[[157 132 135 153 142]
 [127 107 148 128 137]
 [124 109 145 123 133]
 [111 127 125 102 113]
 [141 151 113 125 118]]
|
[[157 132]
 [127 107]]

[[114 106]
 [111 101]
 [112  99]]
|
[[114 106]
 [111 101]]

[[146 123 132]
 [126 105 115]]
|
[[146 123]
 [126 105]]

[[118 110 155 109]
 [115 110 154 109]
 [125 131 134 131]
 [112 110 155 109]
 [119 128 136 128]]
|
[[118 110]
 [115 110]]

[[118 114 115]
 [109 106 110]]
|
[[118 114]
 [109 106]]

[[125 113 127 126 105]
 [144 133 145 115 121]
 [145 134 146 114 121]
 [130 147 130 133 147]
 [126 113 128 125 106]]
|
[[125 113]
 [144 133]]
---
[[126 127 130 128 130 128 126 127 129 131 129 132 133 133]
 [130 128 129 128 129 129 128 127 127 128 130 133 134 133]
 [130 131 127 129 127 129 125 128 127 126 132 138 140 139]
 [110 115 129 124 130 119 126 122 130 130 105 137 140 140]
 [134 131 130 128 131 130 129 129 131 130 134 126 125 124]
 [133 132 127 129 128 130 126 131 126 126 132 132 131 132]]
|
[[133 132 127 129 128 130 126 131 126 126 132 132 131 132]
 [134 131 130 128 131 130 129 129 131 130 134 126 125 124]
 [110 115 129 124 130 119 126 122 130 130 105 137 140 140]
 [130 131 127 129 127 129 125 128 127 126 132 138 140 139]
 [130 128 129 128 129 129 128 127 127 128 130 133 134 133]
 [126 127 130 128 130 128 126 127 129 131 129 132 133 133]]

[[138 126 140 116 115 115]
 [125 114 127 125 109 117]
 [117 138 115 145 140 141]
 [141 127 143 114 113 114]
 [125 130 125 132 130 131]
 [121 146 120 144 146 143]
 [141 154 142 126 144 134]
 [139 119 142 112 103 107]]
|
[[139 119 142 112 103 107]
 [141 154 142 126 144 134]
 [121 146 120 144 146 143]
 [125 130 125 132 130 131]
 [141 127 143 114 113 114]
 [117 138 115 145 140 141]
 [125 114 127 125 109 117]
 [138 126 140 116 115 115]]

[[124 122 116 148 150 136 146 111 125 143 136]
 [129 129 134 121 130 126 125 129 121 126 123]
 [129 122 122 132 127 131 126 130 133 126 128]
 [154 128 140 135 114 115 136 119 156 148 121]
 [124 129 125 137 127 128 132 124 134 125 132]
 [115 134 129 125 128 123 124 124 138 128 129]
 [152 139 144 151 142 156 139 135 150 150 137]
 [119 126 122 134 127 133 128 127 134 128 133]]
|
[[119 126 122 134 127 133 128 127 134 128 133]
 [152 139 144 151 142 156 139 135 150 150 137]
 [115 134 129 125 128 123 124 124 138 128 129]
 [124 129 125 137 127 128 132 124 134 125 132]
 [154 128 140 135 114 115 136 119 156 148 121]
 [129 122 122 132 127 131 126 130 133 126 128]
 [129 129 134 121 130 126 125 129 121 126 123]
 [124 122 116 148 150 136 146 111 125 143 136]]

[[152 125 141 150]
 [127 130 126 123]
 [120 116 137 122]
 [152 127 139 150]
 [150 145 121 138]
 [149 127 138 147]
 [147 130 134 144]]
|
[[147 130 134 144]
 [149 127 138 147]
 [150 145 121 138]
 [152 127 139 150]
 [120 116 137 122]
 [127 130 126 123]
 [152 125 141 150]]

[[147 103]
 [134 145]
 [123 107]
 [105 118]
 [147 102]
 [114 147]
 [152 151]
 [147 109]
 [112 148]
 [118 112]]
|
[[118 112]
 [112 148]
 [147 109]
 [152 151]
 [114 147]
 [147 102]
 [105 118]
 [123 107]
 [134 145]
 [147 103]]

[[127 131 130 123 144 149 135 113 127 128 132 132 137]
 [112 131 125 138 119 125 126 150 141 133 107 123 112]
 [144 123 129 122 128 119 126 116 115 123 146 131 139]]
|
[[144 123 129 122 128 119 126 116 115 123 146 131 139]
 [112 131 125 138 119 125 126 150 141 133 107 123 112]
 [127 131 130 123 144 149 135 113 127 128 132 132 137]]

[[113 112 113 138]
 [127 120 127 126]
 [136 125 137 119]
 [124 142 124 138]
 [119 128 118 138]
 [117 134 116 142]
 [117 134 116 142]
 [141 132 142 116]
 [144 153 145 122]
 [117 134 116 142]
 [129 116 131 122]]
|
[[129 116 131 122]
 [117 134 116 142]
 [144 153 145 122]
 [141 132 142 116]
 [117 134 116 142]
 [117 134 116 142]
 [119 128 118 138]
 [124 142 124 138]
 [136 125 137 119]
 [127 120 127 126]
 [113 112 113 138]]

[[124 124 111 122 124 110 123 126]
 [125 127 123 128 126 116 121 124]
 [124 123 121 127 130 115 126 128]
 [137 114 119 112 134 113 115 125]
 [122 110 113 125 141 108 126 131]
 [121 125 115 131 130 114 119 124]
 [138 128 130 108 115 121 121 125]
 [112 140 116 132 115 133 136 128]
 [107 136 132 136 120 136 133 126]
 [129 131 118 153 133 106 135 132]
 [141 131 134 143 135 134 135 132]
 [122 137 121 124 123 154 129 125]]
|
[[122 137 121 124 123 154 129 125]
 [141 131 134 143 135 134 135 132]
 [129 131 118 153 133 106 135 132]
 [107 136 132 136 120 136 133 126]
 [112 140 116 132 115 133 136 128]
 [138 128 130 108 115 121 121 125]
 [121 125 115 131 130 114 119 124]
 [122 110 113 125 141 108 126 131]
 [137 114 119 112 134 113 115 125]
 [124 123 121 127 130 115 126 128]
 [125 127 123 128 126 116 121 124]
 [124 124 111 122 124 110 123 126]]

[[141 116 127 148 136 100 118 134 132 120 139 148 140 135 139]
 [126 126 123 134 124 130 126 130 128 131 128 134 121 130 123]
 [130 129 132 127 126 130 129 128 127 130 129 127 128 125 127]
 [125 125 125 133 125 130 128 131 129 130 126 131 122 128 125]
 [130 127 131 129 128 125 127 129 128 128 131 129 128 126 127]
 [126 124 124 130 126 131 127 130 129 128 128 131 122 128 125]]
|
[[126 124 124 130 126 131 127 130 129 128 128 131 122 128 125]
 [130 127 131 129 128 125 127 129 128 128 131 129 128 126 127]
 [125 125 125 133 125 130 128 131 129 130 126 131 122 128 125]
 [130 129 132 127 126 130 129 128 127 130 129 127 128 125 127]
 [126 126 123 134 124 130 126 130 128 131 128 134 121 130 123]
 [141 116 127 148 136 100 118 134 132 120 139 148 140 135 139]]
---
[[105 122 122]
 [104 131 116]
 [133 145 121]
 [129 122 135]
 [111 117 129]]
|
[105 131 121]

[[157 128 142 137 139]
 [140 127 140 139 136]
 [134 126 141 137 137]]
|
[157 127 141]

[[104 123]
 [137 113]]
|
[104 113]

[[131 121 135 131 119]
 [144 134 103 134 121]
 [120 153 134 138 155]
 [110 139 122 132 114]
 [158 134 107 126 124]]
|
[131 134 134 132 124]

[[142 118]
 [103 146]]
|
[142 146]

[[123 125 134 105 126]
 [132 126 132 123 125]
 [125 127 126 128 137]
 [129 126 131 127 126]]
|
[123 126 126 127]
---
[[123 123 125 141]
 [126 102 102 122]
 [128 130 143 128]]
|
[[102 102]
 [130 143]]

[[116 130 117 132]
 [127 136 158 127]
 [141 132 117 137]
 [117 119 104 114]
 [113 119 120 117]]
|
[[136 158]
 [132 117]]

[[142 112 118]
 [103 112 145]
 [149 104 111]
 [101 110 149]]
|
[[112 145]
 [104 111]]

[[130 110 140 129 119]
 [107 119 134 148 121]
 [133 127 127 125 125]
 [123 131 119 132 131]]
|
[[119 134]
 [127 127]]

[[148 126 104]
 [126 128 127]
 [112 120 120]]
|
[[128 127]
 [120 120]]

[[136 111 137 122 137]
 [122 134 131 142 119]
 [124 137 131 135 123]
 [132 143 140 131 155]
 [139 103 114 124 113]]
|
[[134 131]
 [137 131]]
---
[[127 128 132 132 133 127 127 126 129 134 129 122 121]
 [129 132 128 128 122 131 130 130 132 126 129 126 129]
 [127 133 133 133 126 128 128 126 132 131 129 125 126]
 [120 118 127 125 127 122 129 128 119 130 120 119 129]
 [126 150 136 135 116 127 130 130 151 125 150 125 132]]
|
[[129 132 128 128 122 131 130 130 132 126 129 126 129]
 [120 118 127 125 127 122 129 128 119 130 120 119 129]]

[[130 141 119 130 140 120 146]
 [129 140 140 139 136 124 124]
 [130 125 131 127 127 129 124]
 [124 130 127 131 128 128 127]
 [122 129 144 114 134 138 131]
 [127 130 131 125 131 129 123]
 [136 127 122 126 136 146 103]]
|
[[129 140 140 139 136 124 124]
 [124 130 127 131 128 128 127]
 [127 130 131 125 131 129 123]]

[[128 132 124 130 131]
 [119 149 138 131 118]
 [132 119 111 119 101]
 [120 147 135 132 120]
 [117 120 126 136 136]
 [129 135 119 132 133]
 [121 145 136 130 116]
 [121 147 136 130 120]]
|
[[119 149 138 131 118]
 [120 147 135 132 120]
 [129 135 119 132 133]
 [121 147 136 130 120]]

[[108 118]
 [114 128]
 [113 107]
 [118 128]
 [125 121]
 [128 128]
 [125 121]
 [126 123]
 [102 114]
 [128 119]
 [128 128]
 [119 117]]
|
[[114 128]
 [118 128]
 [128 128]
 [126 123]
 [128 119]
 [119 117]]

[[127 125 127 124 126 133 126 127 129 128 127 125 127]
 [131 123 124 134 129 128 127 129 130 129 126 127 129]
 [130 133 134 132 137 101 128 129 126 135 125 133 130]
 [130 125 135 123 137 116 129 129 125 124 129 110 114]
 [132 134 140 129 154 126 130 130 136 138 141 132 130]]
|
[[131 123 124 134 129 128 127 129 130 129 126 127 129]
 [130 125 135 123 137 116 129 129 125 124 129 110 114]]

[[117 138 119]
 [105 111 125]
 [122 113 135]
 [120 153 117]
 [105 118 120]
 [103 117 128]]
|
[[105 111 125]
 [120 153 117]
 [103 117 128]]
---
[[123 116 113]
 [149 109 111]
 [118 121 125]
 [149 105 119]]
|
[[109 111]
 [121 125]]

[[140 144 107 114]
 [101 118 119 149]
 [101 157 120 152]
 [102 134 120 157]
 [139 100 151 150]]
|
[[118 119]
 [157 120]]

[[135 136 124]
 [157 130 129]
 [135 129 118]
 [150 124 118]
 [125 145 117]]
|
[[130 129]
 [129 118]]

[[130 156 129 145]
 [127 157 128 150]
 [138 148 118 146]
 [137 153 124 143]]
|
[[157 128]
 [148 118]]

[[120 142 129]
 [123 106 124]
 [137 124 131]]
|
[[106 124]
 [124 131]]

[[124 133 133 127 128]
 [100 121 130 127 125]
 [141 135 131 128 130]
 [101 121 130 127 125]]
|
[[121 130]
 [135 131]]
